Below are the code and all the weights of a small trained network. Each question names an input and a target symbol and asks about switching units off, where a switched-off unit gives its printed mean instead of its output.

import numpy as np


def w(rows, s, z=0):
    codes = np.array(rows[::2]) - 128.0
    scale = np.full(codes.shape[1], s)
    scale[-1] = z or s
    return codes * scale


def norm(h):
    return h / np.sqrt((h * h).mean(-1, keepdims=True) + 1e-5)


def f(y):
    return np.maximum(y, 0)


def softmax(a):
    e = np.exp(a - a.max(-1, keepdims=True))
    return e / e.sum(-1, keepdims=True)


def log_softmax(a):
    a = a - a.max(-1, keepdims=True)
    return a - np.log(np.exp(a).sum(-1, keepdims=True))


def net(x, mask):
    ids = ['αδεζημσψω'.index(c) for c in x.split()]
    T = len(ids)
    res = E[ids] + P[:T]
    r = norm(res)
    for j in range(2):
        rows = slice(2 * j, 2 * j + 2)
        q, k, v = (r @ M[0][rows].T for M in (Q, K, V))
        z = softmax(np.where(np.tri(T) > 0, q @ k.T / 2**0.5, -1e9)) @ v
        o = O[0][rows]
        res = res + np.where(mask[j], z, o[:, -1]) @ o[:, :-1]
    y = f(norm(res) @ A[0][:, :-1].T + A[0][:, -1])
    res = res + np.where(mask[2:6], y, B[0][:, -1]) @ B[0][:, :-1]
    return log_softmax(norm(res)[-1] @ U[:, :-1].T + U[:, -1])


Q, K, V, O, A, B = {}, {}, {}, {}, {}, {}
E = w([
[122,205,145],'α',
[135,141,97],'δ',
[94,246,122],'ε',
[22,59,154],'ζ',
[103,92,129],'η',
[26,169,219],'μ',
[152,169,73],'σ',
[175,117,194],'ψ',
[191,155,156],'ω',
],0.012)
P = w([
[133,1,84],'0',
[143,87,85],'1',
[46,196,214],'2',
[140,103,101],'3',
[58,217,172],'4',
[137,102,97],'5',
],0.0035)
Q[0] = w([
[140,59,91],'H0',
[72,217,131],'H0',
[143,97,121],'H1',
[105,107,4],'H1',
],0.03)
K[0] = w([
[128,70,88],'H0',
[195,168,229],'H0',
[159,80,141],'H1',
[7,138,4],'H1',
],0.028)
V[0] = w([
[195,128,190],'H0',
[135,108,110],'H0',
[244,130,254],'H1',
[82,156,170],'H1',
],0.0094)
O[0] = w([
[92,208,30,190],'H0',
[121,146,157,79],'H0',
[70,159,2,254],'H1',
[152,105,60,184],'H1',
],0.0076,0.0031)
A[0] = w([
[12,131,143,249],'N0',
[99,26,79,166],'N1',
[7,79,128,180],'N2',
[224,100,100,226],'N3',
],0.019,0.0018)
B[0] = w([
[162,44,229,255],'N0',
[2,109,223,177],'N1',
[144,245,6,214],'N2',
[223,30,80,162],'N3',
],0.017,0.0062)
U = w([
[120,196,5,109],'α',
[203,86,201,228],'δ',
[160,251,242,15],'ε',
[14,95,221,88],'ζ',
[134,37,171,254],'η',
[179,141,111,114],'μ',
[225,73,48,1],'σ',
[23,107,179,164],'ψ',
[33,40,34,246],'ω',
],0.011,0.0023)

Each question gives the input, a string of symbols that net reads in full, and the target symbol t.
The units are the heads (2 rows each of Q, K, V and O) and the neurons (one row each of A and B). Each row of codes is followed by its name. A weight is (code - 128) times the scale printed after its matrix; where a second scale follows, it is the last column's (O, A, B and U).
mask holds one flag per unit, heads first, then neurons. A switched-off unit (its flag False) gives its mean, the last column of its rows in O or B, instead of its output. The means were averaged over made-up inputs and are rounded, as every weight is.
A unit's drop is (log p(t) with every unit on - log p(t) with that unit switched off) / (log p(t) with every unit on - log p(t) with every unit switched off).
The circuit of an input: a set's keep is (log p(t) with only the set's units on - log p(t) with every unit switched off) / (log p(t) with every unit on - log p(t) with every unit switched off). Starting from all 6 units, units are removed one at a time, each time the one whose removal leaves the highest keep (on an exact tie, the one counted first), for as long as the keep stays at least 0.8.
circuit, biggest first: the units of the circuit, biggest drop first
top k neurons: the k neurons with the biggest drops, biggest first
heads that matter: for each layer, one digit per head in row order, 1 if its drop is at least 0.15 and else 0, layers parted by /
drop when u is switched off: that unit's drop, to one decimal
input ω δ ε, target α: heads that matter -> 11
input ω α ζ, target α: top neuron -> (N2)
input μ ω ε, target α: top 2 neurons -> (N1, N2)
input ω ω α ω μ, target α: heads that matter -> 01
input μ ψ η η η α, target α: heads that matter -> 01
input σ ε σ ε ζ ψ, target ψ: circuit, biggest first -> (H1, N1)
input α ε η ε ζ α, target α: top 2 neurons -> (N0, N1)
input ε α ε, target δ: top 2 neurons -> (N0, N1)
input η σ ε α μ, target ε: heads that matter -> 00
input ε α ε ω, target ω: top 2 neurons -> (N0, N2)
input ζ σ ζ ψ ω ε, target ε: top 3 neurons -> (N2, N1, N3)
input μ α ε ω, target ω: top 2 neurons -> (N2, N0)
input ψ ω δ ε ε ε, target ε: drop when N2 is switched off -> 1.0
input ε ε ε ε α, target δ: drop when H1 is switched off -> 0.0
input ω δ ζ, target α: drop when N0 is switched off -> -0.1
input ε ζ α ε ψ, target ω: top neuron -> (N1)
